Each row is followed by roughly how far along a hidden order it lies, from 0 to 10. A new part has a new order.
[-26  18 -27  14  23 -17  27  -1   2 -19  -2  11  18 -25   8  39 -14   5
  13   7   0  16 -15  -8 -24   3  16 -10 -58  14  30 -11  22   7  -4  42
 -59 -10  -6 -15  22   4  -4   1  -1  33  22  41  19  15  10  -8 -15  -7
  -9 -21 -12   0   2   4  -9 -23 -25 -13  -5 -12 -26   0   3  16  19 -14
  15]
6
[ 55   7   1 -29 -24 -11   7   9   8  21  17  -2  -2   7 -31 -18   7  13
  25 -39 -10  16  32   7   6 -11  16  35   1   7  33   3 -26 -19 -23  34
 -12 -19   5 -10 -25 -16  32  37 -17 -28 -25 -18   5  10  11   4 -21  -5
  -3  31  -5 -20  -2 -30   6   5 -29 -18 -12   3  33   0 -17 -15 -16   3
  17]
7
[ 14  28  -1 -20  35  29  10  16  10 -13   4  17  18   8  41  -2  11  16
 -29 -13 -15 -46  32 -32  52  12   2   9  10 -14  -2  -2 -19 -16 -14 -35
   1  12  -7   1  -1 -33   0 -27  12 -38  53   7   5  23   2  -2 -18   9
 -17   2  23  -2 -10  -6   2  21  12  19 -12  33   7  10  -5 -10  -9  14
 -12]
0
[ -6  24  12  -8  -1   1  28  -4   9 -45   8   4  18   1 -12  22   4  22
  18   7 -22  35  13 -14  -4   7  22  11 -34 -10  33  -4  -6 -20 -31  45
 -42  -5   2 -28   3  10   7  -9   0 -55  10  30  22  21  12 -23 -22 -14
  17   7  12 -15  -1 -13  -8  -6 -36   3   2  -1 -15  -3   0   4  23 -41
  38]
6
[-18 -22   6  31 -27  17 -10 -20  -2  -3 -16  -7 -21  12   0  -3  -5 -16
   3  39  13  31 -25   9 -30  11  -9  -9  34   4 -45  -1  -2   8  13 -17
  34   2  -4  11   1  53 -27  -4 -35  24 -35  -5 -32 -26 -20  15  39   4
   7 -23   0   7   9  16  11   6  29  -4  13 -19   8  -9   9   9  -4 -18
 -23]
4
[-15   2 -13  32 -31  -3 -50  21   2 -15   8 -13  16  -4 -63 -10 -21   6
  20 -17  -2  24 -10  -6  -2  -4  11  30  16  40  -4  16 -20  -4  15  -7
 -14 -18 -10   3   2 -31  28  13 -21  -1 -30  11 -15 -36  -4  10 -13 -23
  14  -2 -38  13   7   1  -7   1 -21  -7 -18  -4   6 -11 -35  -1 -35   7
 -14]
9
[ -7  15 -35 -11  47 -18  23   5   4   4   6  23  20 -26  38  30 -12   3
 -10   9   7 -32   4 -10   5   3   4 -13 -45   9  38 -24  23  21   1  19
 -39  -3  -8  -5  27 -11  -7   7  12  56  46  19  19  25   8   7 -11   2
 -34 -22  -4  -1 -12   4  -2 -17  -8  -3 -20   8 -18   5  -1   9  19  18
  -2]
1
[  0  -6  -7  -2 -23  48   5   7 -11  -9  -8  18 -17  15  42  -4  22  -8
 -27  26  -2 -19  15 -13  22  16 -21  13  38 -18 -29  -7  -4  -2  -6 -17
  36  35  -2  11 -25  45 -30 -32 -17 -53 -11  -2 -40   4 -13  14  14   8
 -14  -9   2  -1  -6   1  19  28  24  20   7  11   9  -8   9  -1  -7 -29
  -1]
1
[-31 -19  29  37  -8 -12 -43 -18  -4  -8  -7 -29   1   3 -40 -11  -7  -6
   8  15   9  16 -54  14 -23  -9  -2 -20  21  17 -40  21  -2   4  24 -44
  29   1   6  11  21 -22  -8  -1  17  10 -25  -7   4 -40  -2  -7  21  -6
  30  10  -3  21  13  20 -14   1  18   5   2 -13  -6  -8   3  -1  -3   7
 -15]
7
[  8 -26 -25  -7   9 -38   5  -4 -19  28  -6  -8   1 -24 -15  15  14  -4
  14 -17   9 -23 -36  32 -15 -33   3 -14 -26   6  27   3  27  11   5  17
 -34  13  25  -2  22 -29   5  16  40  40   7  -7  23  -4  24 -10   7   0
 -15  25 -20  14   2   2 -14 -15 -21 -15   0 -20   3  -2  13  -6   8  -5
  29]
10
